Below are the code and all the weights of a small trained network. Each question names an input and a class and asks about switching units off, where a switched-off unit gives its printed mean instead of its output.

import numpy as np


def w(rows, s, z=0):
    codes = np.array(rows[::2]) - 128.0
    scale = np.full(codes.shape[1], s)
    scale[-1] = z or s
    return codes * scale


def f(y):
    return y / 2 * (1 + np.tanh(0.7978845608 * (y + 0.044715 * y**3)))


def log_softmax(a):
    a = a - a.max(-1, keepdims=True)
    return a - np.log(np.exp(a).sum(-1, keepdims=True))


def net(x, mask):
    res = np.array(x, float).reshape(1, 7) / 4 @ E
    y = f(res @ A[0][:, :-1].T + A[0][:, -1])
    res = res + np.where(mask, y, B[0][:, -1]) @ B[0][:, :-1]
    return log_softmax(res[-1] @ U[:, :-1].T + U[:, -1])


A, B = {}, {}
E = w([
[158,151,91,133,156,131,146,116,129,138,123,112],'x0',
[85,146,131,124,148,128,133,153,106,129,128,151],'x1',
[87,111,130,145,139,137,77,142,122,91,149,171],'x2',
[165,40,78,215,108,107,120,174,31,122,21,118],'x3',
[172,137,230,184,250,237,73,166,100,210,160,95],'x4',
[139,69,164,149,121,171,255,85,72,81,205,177],'x5',
[120,111,157,137,100,99,140,145,142,135,130,115],'x6',
],0.0058)
A[0] = w([
[147,175,168,64,139,110,96,68,219,121,240,153,4],'N0',
[68,123,18,87,25,51,164,75,175,83,89,191,48],'N1',
[110,174,76,122,126,62,2,183,225,172,47,81,42],'N2',
[151,85,154,182,115,153,237,61,81,75,199,167,11],'N3',
[60,250,175,87,134,155,193,105,209,147,158,108,111],'N4',
[166,65,102,157,141,111,152,165,15,135,9,123,44],'N5',
],0.0048,0.0042)
B[0] = w([
[40,88,45,222,42,236,132,157,162,178,100,103,164],'N0',
[218,155,247,238,218,174,102,107,195,238,128,219,253],'N1',
[74,205,195,111,71,191,167,51,32,75,173,91,251],'N2',
[29,237,188,119,92,142,115,39,2,98,116,58,176],'N3',
[140,48,57,219,18,192,144,166,166,81,148,175,202],'N4',
[120,124,39,211,22,217,85,174,131,140,192,130,209],'N5',
],0.0076,0.0037)
U = w([
[116,89,39,199,47,171,129,155,148,131,136,129,1],'0',
[176,149,218,188,205,150,115,110,159,229,132,171,24],'1',
[83,215,175,98,92,132,142,55,66,67,129,81,37],'2',
[146,117,117,102,127,116,133,133,141,133,126,137,233],'3',
[146,118,125,111,135,125,150,131,148,103,110,134,228],'4',
[154,114,125,106,134,106,134,138,157,108,144,121,216],'5',
[146,123,111,134,147,103,134,133,153,89,142,132,194],'6',
[101,28,78,6,190,42,150,128,168,120,82,95,6],'7',
],0.011,0.0096)

Each question gives the input, the list of numbers given to net, and the class t.
The units are the neurons (one row each of A and B). Each row of codes is followed by its name. A weight is (code - 128) times the scale printed after its matrix; where a second scale follows, it is the last column's (A, B and U).
mask holds one flag per neuron, in row order. A switched-off neuron (its flag False) gives its mean, the last column of its row in B, instead of its output. The means were averaged over made-up inputs and are rounded, as every weight is.
A unit's drop is (log p(t) with every unit on - log p(t) with that unit switched off) / (log p(t) with every unit on - log p(t) with every unit switched off).
The circuit of an input: a set's keep is (log p(t) with only the set's units on - log p(t) with every unit switched off) / (log p(t) with every unit on - log p(t) with every unit switched off). Starting from all 6 units, units are removed one at a time, each time the one whose removal leaves the highest keep (on an exact tie, the one counted first), for as long as the keep stays at least 0.8.
units of the circuit, in order: the units of the circuit, biggest drop first
most important unit: the unit with the biggest drop
top k neurons: the k neurons with the biggest drops, biggest first
drop when u is switched off: that unit's drop, to one decimal
input [2,2,-2,3,1,7,-2], class 2: most important unit => N3
input [-2,3,4,5,4,-7,-2], class 2: top 3 neurons => (N2 N1 N4)
input [1,-5,5,4,5,-6,-4], class 2: units of the circuit, in order => (N2 N1)
input [7,8,-4,-4,6,-4,8], class 4: top 2 neurons => (N1 N4)
input [4,-4,5,-8,-8,-7,3], class 0: top 2 neurons => (N4 N0)
input [1,1,-6,8,2,-4,-4], class 0: top 2 neurons => (N5 N1)
input [-2,-6,-7,-7,1,0,1], class 0: units of the circuit, in order => (N4 N0)
input [6,5,4,8,6,-1,-3], class 0: top 2 neurons => (N5 N1)
input [1,-4,6,5,-2,6,-4], class 2: top 2 neurons => (N3 N4)
input [-8,-4,-6,3,-7,-8,4], class 2: top 2 neurons => (N2 N4)
input [6,-2,8,-8,1,-2,-8], class 0: top 2 neurons => (N0 N4)
input [-1,1,-2,-5,-1,0,-2], class 0: top 3 neurons => (N4 N0 N1)
input [-7,-2,0,4,-2,-7,3], class 2: top 2 neurons => (N2 N4)
input [2,-5,-3,-3,-1,7,5], class 2: units of the circuit, in order => (N3)
input [1,-5,-2,6,-7,0,1], class 1: top 2 neurons => (N1 N4)
input [2,-3,3,6,2,8,-8], class 2: top 3 neurons => (N3 N4 N1)
input [-4,0,-2,1,-4,7,-3], class 2: top 2 neurons => (N3 N4)
input [-3,-2,-1,-5,-2,-4,-5], class 0: top 4 neurons => (N4 N0 N3 N1)
input [3,7,-4,2,-8,4,-8], class 1: drop when N1 is switched off => 0.9
input [-2,1,-7,-7,-7,2,-7], class 0: units of the circuit, in order => (N4)
input [2,1,1,7,4,1,7], class 0: drop when N1 is switched off => 0.3
input [1,4,-6,-4,1,-8,-2], class 2: drop when N1 is switched off => 0.1
input [3,0,-1,-6,1,4,-2], class 0: drop when N0 is switched off => 0.4
